Each row is followed by its grade, which names the range that a hidden value of the row falls in. A new part has a new value, new ranges and new names.
[ 197   66  464  176 -391 -326  214 -273   21 -246 -200 -112  275  101
  118   91  -26    2  523 -766   73 -124   70 -228  -25 -296   47 -147
  133  481  243  330  -51  148  391  431 -319  247 -315   32   23 -124
  138 -527] -> lc
[  -6 -146   29 -137   83   82  110   18 -273 -111    4 -113  104   19
   55  120 -160    9 -183  156   58  -37   99 -107 -135 -102   18    9
  -41  -16  -98   41  -57  -84  -37 -178  227 -114  153  -36  -20  296
 -126   26] -> Nj
[ 307 -313   79  101  -32  -86  253 -174 -187 -121   94  215 -160 -507
 -148  564 -429 -586  -46 -597  268 -100  -63 -196  330 -244   41  475
  151  377  174  134 -371 -148  283   94 -265   43 -365 -485 -193   85
 -189  123] -> Bb
[  36  -66 -103  -54   39  108  -16    0 -137   32   70   49  170 -151
   36   72  -16 -123   36   63  -13 -122   80 -147   80   70   71   42
   57    9 -101    5  -44  -11  -62  -70   84 -113   48  -83   18  111
 -192  108] -> Bb
[   1  171  136   26 -205   91   77    6 -126   96  -33  -99  175   81
  188  -73  133  134  377 -103  -71  -46  104 -107  -51  -12  135 -170
   43  154    9  218   47   92   69   76  126   58  -70  -32  120 -130
  -71  -34] -> lp
[  85  -93  -13  304  -99 -134  -77  -20  216 -202 -105   39  547   92
   88  181  208   -1  268 -228 -120   17  117   -7  -30 -429  124  -92
   35   26  294  111  -45  203  145  160 -342  -22 -248 -287   12 -129
  -43 -204] -> lf
[  53  138   91  -69 -447  -40 -312  -19   97   -2    2 -217  293   43
  229 -272  588  353  362  238 -387 -257 -104 -574 -252  395  219 -696
  219   53 -378  133  197  207 -172  208  383 -133  293  547  304 -212
  174 -461] -> bs
[ -73  -35  255  357 -110  106 -176  259  348  -28 -389  -89  393  567
  128  103  150  306  148  239 -102  204  225  252  -42 -579   36 -328
 -117 -397  431  202  243  230   22   73   30   38 -254 -222   12   24
  111 -201] -> Nj
[-177 -193   66  151  225  148  -88  225  202   -2 -264  -64  272  407
    7  -34  -47  193 -234  409   66   73  203  299   26 -411  -21  -62
  -46 -480  253   60  191    1  -66 -175  124 -120  -53 -201  -40  300
  -95   76] -> bs
[ 499 -264  218  605 -305 -345 -352    5  481 -319 -208  113  345  404
   14  -37   38  199  303 -411  -92 -247   27  169  -13 -523  -28 -497
  169  -88  213  275  146  466   97  337 -342 -122 -419 -227   41 -129
   46 -455] -> lp
[ 127  146  540  272 -446   26    3  118  181   90 -310 -117   44  309
   85  120   51  166  515 -175  -70   89   81  -74   95 -370   87 -291
   14   35  373  377  240  143  215  336   46  226 -387  -99   -2 -196
  240 -344] -> lc
[ -35 -127  -28  176 -173  226 -145    4  382   80 -166  148  272  148
  191    3  192  -57  -31 -165   69  -24  169  171   38  125   10 -134
   13 -108   29  150 -184  150 -170   47  -40  -30  -68  -47  160   80
   71  -64] -> lc
[ -56  214  122  -34  -53   16  115   -7 -207  -66  -85 -217  344  333
  268 -263  158  311  274   60 -132 -108  194  -46 -313 -117   83 -297
   31   75 -230   92  151  168  -65 -121  191  -52  143  135  139   31
  -98 -159] -> lc
[ 433 -209  394  432 -391 -344   72 -198  254 -233 -149  121   -6  -99
  -46  307 -127 -233  303 -834  123 -179 -113 -152  198 -442   65  -19
  294  384  290  344 -145  157  367  412 -409  126 -566 -301  -60 -208
   89 -376] -> lc
[-178 -106 -228 -252   97  121  121   66 -195  -11  193 -190  295 -176
  -35   49  126   25 -121  287  -46  100   78 -155 -181  -28  199  189
 -114   -3  148   33  -64 -290   59 -146   50 -134  232 -135  -12   86
 -114  122] -> bs
[  68 -385 -160 -184  267  -32  221   57 -331 -181  236 -107   83 -238
 -288  255 -406 -148 -337  108  188   63   63   -2  -35 -363   54  463
 -158   -4  359   57  -93 -409  237 -163 -134 -169   37 -450 -244  311
 -244  225] -> bs
[ 250 -148  244 -224 -318  -45  392 -269 -481 -115  147   -8 -144 -577
  -50  619 -398 -495  191 -686  227    0  -45 -526  139   69   61  354
  -55  671  180  259 -443 -274  396  308  -92  224 -151 -146 -135   87
   35 -112] -> lf
[ 486 -215 -380  229 -510 -154 -480  -14  283 -224  355  104  371 -339
   74  116  623   15  225  -98 -473 -217 -216 -448 -300  167  323 -461
  173  157 -238   97 -162  303 -167  196 -162 -361   70  -68  227 -471
   67 -346] -> cj
[ 139 -196  -43   33 -176  151  -50   30  218  -23   24   73   74  -59
  -23  133   22 -154 -189  -70   53   -2   94   -4  -50   33   43   52
  -28  -45   37  103 -113  -58 -139  -44  -98 -117   18 -101   11  123
  129 -141] -> zg
[ 112 -211   36 -135 -191  115 -115   37  186   84   72   -6  -95 -231
 -190   41  -22 -142 -192  119   61 -102  -35 -263  126  255   59   56
   65  -85   69  116   59 -254  -73   80   57 -120   99  104  -23  156
  168 -160] -> zg
[ -89  -54    4 -182  -22  190  137   47 -108  138   70  -83   22 -160
  -55   47  -48  -88  -45   96   87   32   75 -121   61   75  109  202
  -32   26  141  124  -19 -270   54  -44   96  -19   60  -91  -29  115
  -38  105] -> lc
[-127  -79  -47 -160   41  185   36   24   35  104   12  -50  119  -51
  -27  -91    5  -37 -161  159  102  -46  126  -42   40  157   50  114
    9 -104   36   58   24 -195  -80 -100   81  -87  143   41   27  218
  -33   45] -> Tg
[ 144 -303 -180   22  -94   31 -285  -14  180    0  112  138  225 -268
 -113   89   39 -142  -24   -7    6 -166  -16 -188  213  229   49  -27
   60  -89  144   92  -73  -53  -10  199  -85 -164   -8  -57   36   88
  -69   -9] -> lf
[ -64  259 -130   44 -224  -30  -63  -98  -36  -82   20  -97  776   97
  322 -104  500  198  616 -166 -292  -27  220 -188 -241   32  199 -314
  -51  209   20   91  -20  285   41  182 -171   26   56   71  222 -251
  -68 -238] -> Bb
[ -28 -139  -89  117  161    7  -93  -43   26  -72  -75   66  358  146
  103 -131  -57   84  -39  -33  112 -183  178  159   70  -59  -36  -85
   86 -135   25   66   -7  143  -34  -57  -29 -120  -40  -96   98  214
 -299  113] -> Nj
[ -59  -94   23  -40  -90  -21   11 -115  199    0  -23  -23  180 -155
  -17  -67  152  -97  -41 -113   67 -145    8 -212   79  132  108   55
  198   66   41   92  -32 -116   27   76  -94  -43   30  104   66   51
   36 -158] -> Tg
[-272 -198  229 -277  254  211  330  -45  -66   68 -201  -70 -103  -23
 -133  106 -448 -253 -492   70  450   29  202   32  225   -7 -128  459
  -23 -118  183   39  -39 -444   37 -178  103   64   83   42 -161  632
    9   74] -> zg
[-205 -132  440  102   51  442 -184  347  218  331 -504  -13  -77  536
  -30   57 -377  182 -133  494  263  157  289  350  430 -152 -213 -153
 -199 -666  482  245  342  -58  -54   65  450  126 -206  -55  -76  505
   65  133] -> Nj
[-201   36   61  -68  -25  201  -74   67   21  136 -137  -65  260   40
  120    9  163   58  104  265  -61   -7  117 -183   98  111   80 -125
   28 -146   35   63   84  -22  -63   29  248   -5   75  115   82  117
  -25   -8] -> lf
[  43   -7  111  -72 -152   26  185   45  -75  -70   40 -179   35  -77
   -6  153  102  -33  -18   68  -87   58    2 -255 -209 -230  197   65
   39  123   -1   93   21 -148   32 -109   48  -58   56  -85  -46  -33
  108 -193] -> Tg
[ 105 -138  -32  103  -99  -64 -154   69   77 -133   17  -66  319   11
   -4   88  162  100   89  130 -160  -41   15 -169  -85 -206  136 -174
   36  -83  127   92   82   60   34   68  -24 -142  -18 -109   21  -37
  -28 -160] -> cj
[-114 -178   -5 -150   30  221   80  101   75   91    0  -64  -82 -147
  -76  110   32 -150 -374  308   57   26   -2 -152    0   24  118  189
   72 -138  -49   12  -25 -288 -134 -223  204 -140  155  -31  -45  207
   68   30] -> Tg
[  78 -129   58 -101 -106  187 -127  143 -122   66   14  -66   67   12
  -36  113 -125   66   19  265  -15    5   92 -130   46   68   10 -124
 -141 -157  123  144   95  -83  -28   61  254  -75   71  -18  -14  199
  -11    3] -> cj
[  35 -112 -143   54 -196  197   30   33   14   14   90   44  178 -151
  149  276  189 -129   -5 -115  -40  112   56  -51 -128  -24  182   39
  -62  120   52  149 -304   15  -32  -46   -9  -46  -35 -277   86  -97
  -17   61] -> bs
[ -49 -207  -52  -25   47  -48   30  -23   59 -176  -33  -55  397  -88
  -44  223   70 -130  -66   32  -26   29   78 -180  -35 -225   93  116
  -16  -16  188   -5  -82 -115   86   28 -153  -78   36 -108  -79  152
   10 -157] -> Bb
[-266  102 -184 -265  276  177  197  122 -278   -6   88 -262  396  202
   62 -248   62  240 -107  452  -45   76  296  106 -327 -148  104  111
 -168 -161  -11  -54  176 -176 -100 -391  102 -169  331  -49    7  237
 -199  125] -> Tg
[-163  -53   42  -28   50  168   11  125  208  101  -99  -79   96   51
  -57  -47  105   11 -204  321   23   30   97  -25   42  -97  104   92
   79 -246  114   36  170 -174  -99 -159   71  -95   49  -28  -15  141
   48  -34] -> zg
[ 170 -157  -77  -94  -96  158  -39   47 -209   19  146   44   44 -217
  -14  228 -121 -147   18   42  -16  -48   43 -196   39  107   55   31
  -75   46  -25   90 -112  -74  -37    5  138 -114   50 -139  -19  123
  -98   81] -> lf
[-108  -12   14   96  -53   46    2   -1   59  -88 -126  -76  397  159
  213   41  225  114   62   15  -63   18  136  -25 -153 -172  111 -162
   29  -21   27   93  -58  135  -19  -40   31  -29    3  -46  117   21
  -51 -105] -> Nj
[-227 -217 -785 -563  301  493    4  224 -447  144  571  -93  291 -454
  -82   90  112  -83 -462  757 -103  189  153  -95 -285  398  219  386
 -385 -198  -55 -156 -221 -474 -262 -485  240 -397  617 -241    7  264
 -304  564] -> cj
[-465  136  -47 -247  249  271  409  -70 -311  149  -51 -132  198  -66
  248  -36   81  -69 -106   82  148   50  185  -36  -53   57  138  288
   66  128 -126    8 -193 -198   -5 -328  238   48  164  -34   92  184
 -259  318] -> lp
[-109  127  477  341    0   78  158  114  127   -3 -499  -86  155  619
  257   -7  -39  206  160  -33   57   51  238  283  -16 -624  -20 -206
   96 -158   87  182  190  257   14 -111  147  121 -306 -163   13  102
   -9 -126] -> lc
[ 173 -150  128   72 -206   35  -42    4  179   26  -20   44  -65 -111
  -82   84  -35 -128  -37 -115   67 -109  -18 -137  121    3   66   12
  135   16   71  166   13  -65    1   84  -29  -54 -109  -64   -8   35
   82 -142] -> Tg
[  95 -305 -107   71  -65  -18 -260  -22  238  -63   18   92  242 -156
  -69   68   80  -79  -98   24    8 -166  -21 -166  147  114   47  -87
  119 -125  100   79  -50   -6  -27  146  -53 -164   -5  -12   51  112
  -41  -85] -> cj
[-132 -291 -210 -589  228   57  386 -289 -584 -103  316  -75  -34 -706
  -91  247 -304 -451 -457  -93  294 -162  -42 -512   18  434   61  543
   64  387 -232  -69 -454 -531   82 -186  150 -109  401  108  -62  464
 -245  220] -> cj
[   4   80   94 -218 -232 -182  405 -364 -356 -105  176 -139  132 -500
  114  126  103 -233  308 -604   62 -163  -92 -570  -59  165  237  198
  230  725  -75  187 -327 -173  333  186 -113  135   10   72   78 -169
  -80 -142] -> lp
[-128  174  436  137 -279   29   61  -38  132   84 -351 -129  274  302
  209  -37  120  174  460 -231   33   15  162  -66  104 -131   44 -257
   49   80  283  309  113  128  201  314   52  258 -232  101  103  -48
  122 -269] -> lp

New part:
[  97 -102 -172   47   78   59  -23   59  320  130 -215  -58  139  -20
   85 -139 -113 -289 -245 -215   61   46  275   65   74 -124 -156  -16
  192   94  -93  127   32  111 -104  185  126   86  -41  -79  153 -315
  -37  189] -> cl
[ 113  -56    8   49 -362 -125   10  150   47   18 -186  346    3   81
   28   -3  -84  126   -7 -515  185 -137 -147 -173    0  197  259  182
   67  421 -109  274  -24   94  -83 -203  254  187 -200  102  255   90
   72  150] -> cl
[ 243  -89 -395 -210   33 -344 -137   70  105   -9 -304  154  100 -200
 -326  -11   88  -83  371 -345  104 -386  -16 -122  -99   88 -304   64
 -359  120   49  -18    1 -320  129 -137   32   75 -132 -107  -77  -35
  112   -1] -> hh
[ -95  -46  130 -122   -9 -299  211  -89  -54   89 -146   91  -13  -60
 -157    6  144  139  245 -152  437 -166 -232   -1  -62  -51   62  120
 -263   61  128  -95  161 -121  164 -163  219  168 -193  373   -1  416
  190  -56] -> qr
[ 496 -217 -402   59   13   53 -276   47   75 -109 -165  -78   50   16
  325  -94   92 -413 -348 -123 -267    0   54  -40 -310  182  -65 -111
  102   76  -53   38 -142   98   14  207 -231 -209  181 -600 -219 -373
  -72 -157] -> hh
[ -17  130 -173 -153  142 -264   77  -17   53   12  -37 -110   96  -52
 -128   30   54  -68  288   25  140 -188  -10 -189    4   -6 -240  160
 -288 -190  110 -129   10 -362  126  -53 -120  125  -50   79 -218  243
  197  -42] -> Cd
[  30   32  146   72 -317  -40   52   80 -100  -48   72  158  -39  158
  289   72   66  120 -101 -198  161   21 -227 -281  -85  230  318  171
   74  256  -64   53   56   53  -39 -175   51   60 -101   88  107  241
  114  -10] -> cl
[-122  110  243  -21  200   44  275 -116  -70    1  133 -310 -154  135
  144   51   58   78  -47  183  202  244 -159  -48    4 -219   63   76
  -43 -343   11 -263  167  -31   74  105 -185   -6 -154  278 -100  420
   47 -103] -> cr
[-386   40  153  -61  -24 -295  296  -18  -33  105   60  -46  116  -14
  -45  101  175  142  188  -58  443   76 -155  -14  112  -13  -56  188
 -101  147  108 -354  306 -266  155 -158   94  234 -131  524   85  337
  318   24] -> mb
[ 203  107 -366 -232  101 -398  -74    8   28   10 -144   84  130 -112
 -276  -58   74  -97  472  -90   97 -541  -24 -280 -114  138 -230  180
 -480 -145  186   95 -184 -437  180 -145  -56  135    3 -136 -354  288
  200  -38] -> Sb
[  50 -161 -133   16   65 -106   90 -106  223  161 -216  -48  134 -101
  131 -199  -13 -388 -229  -47  180 -115  159  129  -64  -53  -20   18
   35   41  130  170  -57   91   44  180  218  135  105  -20  -72  -54
  121    0] -> nt
[ 112 -132 -212   12  -61 -140  -39    3   67   61  -75   42  196  -32
  229 -101  131 -280 -167  -85   94  -93   20  -28 -139  179   -5   55
   29  185   93   47  -34  -28   71   44   58   53  165 -141 -118  -67
  147   -5] -> mb
[-291  152  264  -14  215   18  208  -30   58  139  138 -272  106  130
  124   38  146   76    2  172  338  232   51  -61  106 -241 -126   50
   46 -162  -13 -340  341  -99   15   20    2   77 -126  344   72  197
   83   86] -> Cd
[ 180  -64  196   97 -274  211  -51  106   40  -64  -44  121 -298   85
  216   27  -39   95 -221 -369   76   63  -59 -267  -77   35  316   -5
  161  291 -239   96  146  252 -165  -72   82  -90 -345  -47  414    3
 -110    5] -> nt
[-243  197  204   24  226 -110  286  -25  -88  114  162 -256  104  291
   74   -2   98  172   66  156  257  196 -132   14   84 -138   25  162
   19 -252   69 -252   95 -133  122   26 -143  158   -8  312 -196  451
  139   62] -> qr
[  89  -32  -36 -115  200 -119   72  -57   33  -45 -179 -187  -58  -33
 -100   78   92   -2  125  -47  133   57 -109    4  -89 -179 -210  -15
 -193 -189  -20 -282  179 -133   94   34 -117  -33 -190   96  -94   87
   22 -156] -> Sb
[  80  -82 -229 -262   50 -203   17  -49  268   89 -303  138  120 -334
 -218  -26  -18 -193  222 -212  310 -284   89 -107   39 -124 -316   85
 -310  -11   29  113  137 -178   -3  -45  296  142 -216  205  113  -21
   78  127] -> mb
[ 338 -188 -386   77   60  183 -242   72  247  -42  -92 -184  -25  -82
  291 -126   -4 -510 -415 -128 -264   52  316  -66 -131   54 -164 -139
  199  110 -102   -2  -42   78  -63  294 -219 -192   80 -549   30 -507
  -75  -50] -> mb
[-127  -28  291  112 -171  113  166   52   42  150   83   99 -215   99
  114 -121  -29  124 -164 -304  301   20   15  -93   90  -39  382   80
  188  306  -65  108  135  194  -47  -40  210  108 -274  221  418  262
   35  181] -> jg
[ 181 -145 -187  102  161  176  -63   49  267   89 -120 -200 -162  -17
   46 -221 -112 -320 -302 -229 -104   23  342   79   15 -151  -49 -121
  205   73  -82   49  -38  137  -30  298 -104  -60  -93 -313  163 -269
  -92   62] -> cr
[-162   54  223  -36  126  -78  343 -161   11   22  -47 -230   29   79
  170   89    9    5  -89  171  300  268 -207   55   17 -218    1  128
  -40 -306   33 -177  176   11   37   88   17  119  -93  442 -132  332
  113 -103] -> Sb
[ 299    1 -100  -26 -341   24 -174  146   86  -20  -87  362    3    7
  172  -39  -55  -30  -41 -378   78 -272  -22 -423  -88  243  201  142
   -8  284 -133  408  -74   83 -165 -174  206   39 -153 -154  205   15
  -30  172] -> hh
[ 128 -114 -242 -126  221 -131   84  -71  182   -9 -246 -189 -242 -226
 -300  -65  -89 -199  130 -203   30 -144   97   59    0 -205 -228  -17
 -239 -135   46 -114   11 -173  134  159 -139   15 -242  -23  -12   44
   60 -136] -> cr
[ -62   38  282   69 -165   23  165   56   22   84  -62  132   87  225
  211   30  -25  194 -142 -210  324  178 -179  -74   54  -40  237  151
  180  132 -140  112  151  204 -126  -99  257  164 -178  344  208  187
   -4  193] -> Cd
[ 177   76 -399 -211   53 -259  -65   23  246   49 -198   87    0 -257
 -315 -118 -131 -252  352 -211   59 -571  222 -310   29   39 -248  161
 -388  -73  113  260 -188 -351   53  -48   42  167 -129 -141  -81  119
  159   54] -> nt
[  63   86  258   22 -221   90   86   15  -21    3   22  151    9  174
  342   46   -7  116 -156  -87  252   69 -196 -289  -54   45  296  159
   78   23 -123  205   88  192 -155 -114  198   61 -152  200  123  264
  -23   96] -> Cd
[  13  110  226  153  -35  207   68  106   21   79  121  -51  -35  332
  292  -71  -44  114 -253 -116  102  198    4 -144   50  -49  267   77
  292   29 -163   93   41  212 -130   44   -8   36 -113   29  159  144
  -87  199] -> qr
[  77   21  -60   28    7  -27  -39   69   80   68  -23  -16  112  102
  144  -69   60  -90  -75 -100   93  -43   70 -130  -45   48   -8   54
   61   75  -24   25   20  -18  -13    4    9   47    0  -94   -3   -3
   44   81] -> Cd
[ 257  -49 -214 -164  131 -239   96 -108    7 -110 -273  -81 -115  -94
 -165   31  -46  -90  179  -97   36 -143 -219  -19 -144  -67 -114   94
 -340 -290   70  -12 -105 -156  142   57 -142   29 -124   18 -307  252
   69 -225] -> qr
[ 319 -193 -311 -132   81   62 -252   73  255   26 -181   24 -424 -367
 -349 -189   -1 -236  153 -465  -29 -451  368 -203  -71  -90 -164 -174
 -231  239  -49   12   75 -128   53   53  -36 -168 -404 -400  379 -193
  -75  -14] -> jg
[ -76 -176  -55   55   80 -117   68  -79  -89  -22   94 -289   57  -10
  325   35  351 -233 -234  143   90  234  -88  103 -207   96  -68  -61
   53  118  129 -518  225 -112  221  118 -234 -109  166  -57 -173  -32
  221 -287] -> mb
[ 272 -193 -256   69  159   -4  -50  -10   91   91 -133 -101  -42   35
   69 -267   20 -293 -230 -169  -62  -90  116  164 -143   -2   53  -69
   84   38   74  103 -182  105  122  253 -103  -34   98 -346 -150  -59
  -18   -5] -> jg
[ -99    6  269   87  -72   30  116   -8  -51  105   85   -7  175  217
  405   -3  193   50 -242   45  315  212 -133  -53  -79   23  194   65
  188  103  -23  -78  206  157  -28  -39  159   54   28  203   41  153
   58   71] -> cl
[ 157  -84  261   56 -107  149  110  -49 -114  -20    9   45 -246  153
  273  -34   48  115 -238 -145  183  135 -266  -69 -153  -34  405   23
   83   22  -86   76   79  291  -22   23   54  -78 -198   96  105  312
  -93  -42] -> jg
[ 314 -161 -289 -136  132 -226 -150   55  -36  -17 -206   49 -212 -126
 -384 -105  166   22  331 -393   30 -368  -49  -27 -195   32 -107  -70
 -329  136   63 -146   -9 -228  244  -63 -151  -86 -215 -269  -44   98
   23 -108] -> jg
[ 205  -12 -299 -184  152 -312  -16   21   44   45 -215   69  -42 -100
 -403 -114   13   -4  404 -284  109 -421  -32  -71  -55   -7 -150   99
 -375  -62  115   59 -130 -292  190  -62  -45  112 -149  -70 -167  254
   98   19] -> cr
[ -50  -23  206   56 -202  -20  139   40  -55   66   11  161  171  197
  329   33   90  132 -195 -149  321  199 -253  -59  -17   84  249  160
  175  189  -78   60  150  171  -66  -99  223  127  -44  302  112  183
   49  166] -> mb
[ 105    3 -174  -47   36    9   54  -43  357  149 -211   28  185  -96
  130 -171 -217 -383 -186  -63  139 -152  256  -89   84 -107  -99  120
   32 -120    4  423 -122   87 -145  169  265  189    8   22   10  -77
   19  209] -> Cd
[ 101  -71   -3  -21   73  -61   39  -65   17  124  -45    8   25   20
  106 -170  126 -118  -66  -37  213 -151   -9  -19 -136  -10  108   20
  -59   -1  105   87  -10   47   92   47  112   30   14  -36  -87  201
   50   17] -> cr
[ -59  101  195  132  -78  200   85   89   77   52  127  -79   46  249
  383    5  -38   19 -309  -50  118  284   28 -171   81  -33  158   96
  309   44 -172   20  128  168 -165   51    5   43  -85  105  185   33
  -35  177] -> cl
[-135   77  197   87   55   42  178   11  148  260  -16    4  267  235
  231 -161  -35  -19 -215  -20  339  104   84   37  117 -136  126  124
  239  -15  -22  211   47  195 -101   64  304  233   24  257   72  139
   12  326] -> nt
[-191  -69  206  -32  107 -195  287 -139  -14   97 -125 -132  157   47
  109   52  175   25  -44   75  417  210 -214  185  -51 -161  -32   61
  -39  -70   88 -269  268    3  117    9  158  135  -41  442  -88  228
  159  -88] -> Cd
[-374   72  226   -8  116 -207  394 -121   -7   88   39 -254   91   71
   84   90   92   43   14  151  376  240 -151   91   93 -156  -46  162
  -30 -134  115 -348  241 -146  130   16    4  208  -57  522  -85  361
  270  -84] -> Cd
[  97 -187 -266  161   72  -66 -102   72  164  128  -89 -147   62   25
  114 -234   92 -369 -260 -188  -70  -87  297  123  -99  103  -37  -90
  200  313   83  -62  -79    2  114  187  -87   13  167 -404  -19 -284
  124  -35] -> nt
[ 116 -157   -7  164 -125   63   81    4  -42  -89  -18 -114   13  178
  475   39   44 -149 -474  -76  -40  383 -199   78 -135  118  194   37
  292  119  -82  -99   26  214  -11  161 -151  -51   97  -53  -71  -73
   35 -120] -> mb
